Here is a tiny trained network, its code and every weight. The questions are about switching its units off for an input and a class, where a switched-off unit gives its printed mean instead of its output.

import numpy as np


def w(rows, s, z=0):
    codes = np.array(rows[::2]) - 128.0
    scale = np.full(codes.shape[1], s)
    scale[-1] = z or s
    return codes * scale


def norm(h):
    return h / np.sqrt((h * h).mean(-1, keepdims=True) + 1e-5)


def f(y):
    return np.maximum(y, 0)


def log_softmax(a):
    a = a - a.max(-1, keepdims=True)
    return a - np.log(np.exp(a).sum(-1, keepdims=True))


def net(x, mask):
    res = np.array(x, float).reshape(1, 4) / 4 @ E
    u = 0
    for l in range(3):
        y = f(norm(res) @ A[l][:, :-1].T + A[l][:, -1])
        res = res + np.where(mask[u : u + 6], y, B[l][:, -1]) @ B[l][:, :-1]
        u += 6
    return log_softmax(norm(res)[-1] @ U[:, :-1].T + U[:, -1])


A, B = {}, {}
E = w([
[48,249,136,183,123],'x0',
[129,127,130,127,129],'x1',
[255,201,58,134,48],'x2',
[178,117,223,207,147],'x3',
],0.0063)
A[0] = w([
[99,99,205,158,165,59],'L0N1',
[94,150,175,196,146,2],'L0N2',
[70,121,62,55,89,183],'L0N3',
[148,134,231,144,166,104],'L0N4',
[7,172,198,123,138,75],'L0N5',
[56,1,154,62,176,41],'L0N6',
],0.0064,0.0054)
B[0] = w([
[49,84,129,176,18,171],'L0N1',
[60,140,131,222,139,145],'L0N2',
[102,149,47,26,206,252],'L0N3',
[142,111,29,206,3,188],'L0N4',
[109,162,1,220,244,216],'L0N5',
[85,139,226,22,55,215],'L0N6',
],0.0058,0.0041)
A[1] = w([
[206,167,195,166,128,94],'L1N1',
[211,141,174,170,109,60],'L1N2',
[109,49,254,133,58,2],'L1N3',
[162,222,129,131,119,108],'L1N4',
[169,43,154,155,56,110],'L1N5',
[158,110,194,201,116,177],'L1N6',
],0.0073,0.0061)
B[1] = w([
[92,120,187,60,156,198],'L1N1',
[131,125,184,61,148,187],'L1N2',
[133,82,1,165,189,170],'L1N3',
[61,157,108,70,98,220],'L1N4',
[126,133,74,87,193,214],'L1N5',
[158,114,157,207,166,252],'L1N6',
],0.0093,0.0037)
A[2] = w([
[129,245,232,221,117,87],'L2N1',
[59,122,130,164,144,153],'L2N2',
[150,140,58,48,118,169],'L2N3',
[244,85,254,91,134,12],'L2N4',
[134,40,171,160,123,2],'L2N5',
[55,85,124,77,136,9],'L2N6',
],0.0089,0.0043)
B[2] = w([
[82,51,219,46,85,214],'L2N1',
[207,147,122,133,136,192],'L2N2',
[143,102,172,191,82,254],'L2N3',
[158,244,130,124,161,182],'L2N4',
[158,120,31,151,126,141],'L2N5',
[154,147,181,81,161,165],'L2N6',
],0.011,0.0066)
U = w([
[102,87,226,37,112,253],'0',
[47,173,67,125,252,97],'1',
[155,19,60,191,212,95],'2',
[66,100,213,251,139,65],'3',
[210,60,85,124,26,70],'4',
[72,216,89,161,34,126],'5',
[222,204,171,144,184,128],'6',
],0.021,0.0046)

Each question gives the input, the list of numbers given to net, and the class t.
The units are the neurons (one row each of A and B). Each row of codes is followed by its name. A weight is (code - 128) times the scale printed after its matrix; where a second scale follows, it is the last column's (A, B and U).
mask holds one flag per neuron, layer by layer. A switched-off neuron (its flag False) gives its mean, the last column of its row in B, instead of its output. The means were averaged over made-up inputs and are rounded, as every weight is.
A unit's drop is (log p(t) with every unit on - log p(t) with that unit switched off) / (log p(t) with every unit on - log p(t) with every unit switched off).
The circuit of an input: a set's keep is (log p(t) with only the set's units on - log p(t) with every unit switched off) / (log p(t) with every unit on - log p(t) with every unit switched off). Starting from the 12 units with the biggest drops (on a tie, the unit counted first), units are removed one at a time, each time the one whose removal leaves the highest keep (on an exact tie, the one counted first), for as long as the keep stays at least 0.8.
circuit, biggest first: the units of the circuit, biggest drop first
k most important neurons: the k neurons with the biggest drops, biggest first
k most important neurons of layer l: the k neurons of layer l with the biggest drops, biggest first
drop when u is switched off: that unit's drop, to one decimal
input [-5,3,2,5], class 6: circuit, biggest first => (L2N4)
input [2,-5,-4,-2], class 1: 2 most important neurons => (L0N5; L2N1)
input [1,5,1,-4], class 5: 3 most important neurons => (L2N1; L2N3; L2N2)
input [-2,-1,1,-5], class 4: 2 most important neurons of layer 0 => (L0N6; L0N5)
input [-4,6,1,-4], class 4: 2 most important neurons => (L2N1; L2N3)
input [0,4,1,-3], class 4: 3 most important neurons => (L2N3; L2N1; L1N1)
input [-8,-7,-5,1], class 2: 4 most important neurons of layer 1 => (L1N3; L1N4; L1N1; L1N2)
input [7,1,0,0], class 1: 3 most important neurons => (L0N5; L2N3; L0N6)
input [-3,2,-8,1], class 2: 2 most important neurons => (L1N3; L2N1)
input [-6,6,1,8], class 6: 2 most important neurons => (L2N4; L1N2)
input [3,2,0,1], class 3: 4 most important neurons => (L0N3; L0N5; L0N6; L2N1)
input [7,-8,1,7], class 0: 2 most important neurons => (L2N1; L2N3)
input [-8,-4,1,3], class 6: 2 most important neurons => (L2N4; L0N1)
input [1,1,-6,-4], class 1: 2 most important neurons of layer 0 => (L0N5; L0N3)
input [1,-5,-1,-6], class 1: circuit, biggest first => (L2N1)
input [-8,2,0,2], class 2: 2 most important neurons of layer 1 => (L1N3; L1N5)
input [1,3,1,-1], class 5: 2 most important neurons of layer 2 => (L2N1; L2N2)
input [-2,4,1,-5], class 4: 2 most important neurons => (L2N3; L2N1)
input [2,6,3,4], class 0: drop when L2N1 is switched off => 0.6
input [-7,4,8,2], class 6: most important neuron of layer 2 => (L2N4)
input [6,1,4,2], class 0: drop when L2N1 is switched off => 0.2
input [1,-2,6,2], class 0: drop when L0N3 is switched off => 0.3
input [-4,2,8,6], class 6: drop when L2N3 is switched off => 0.0
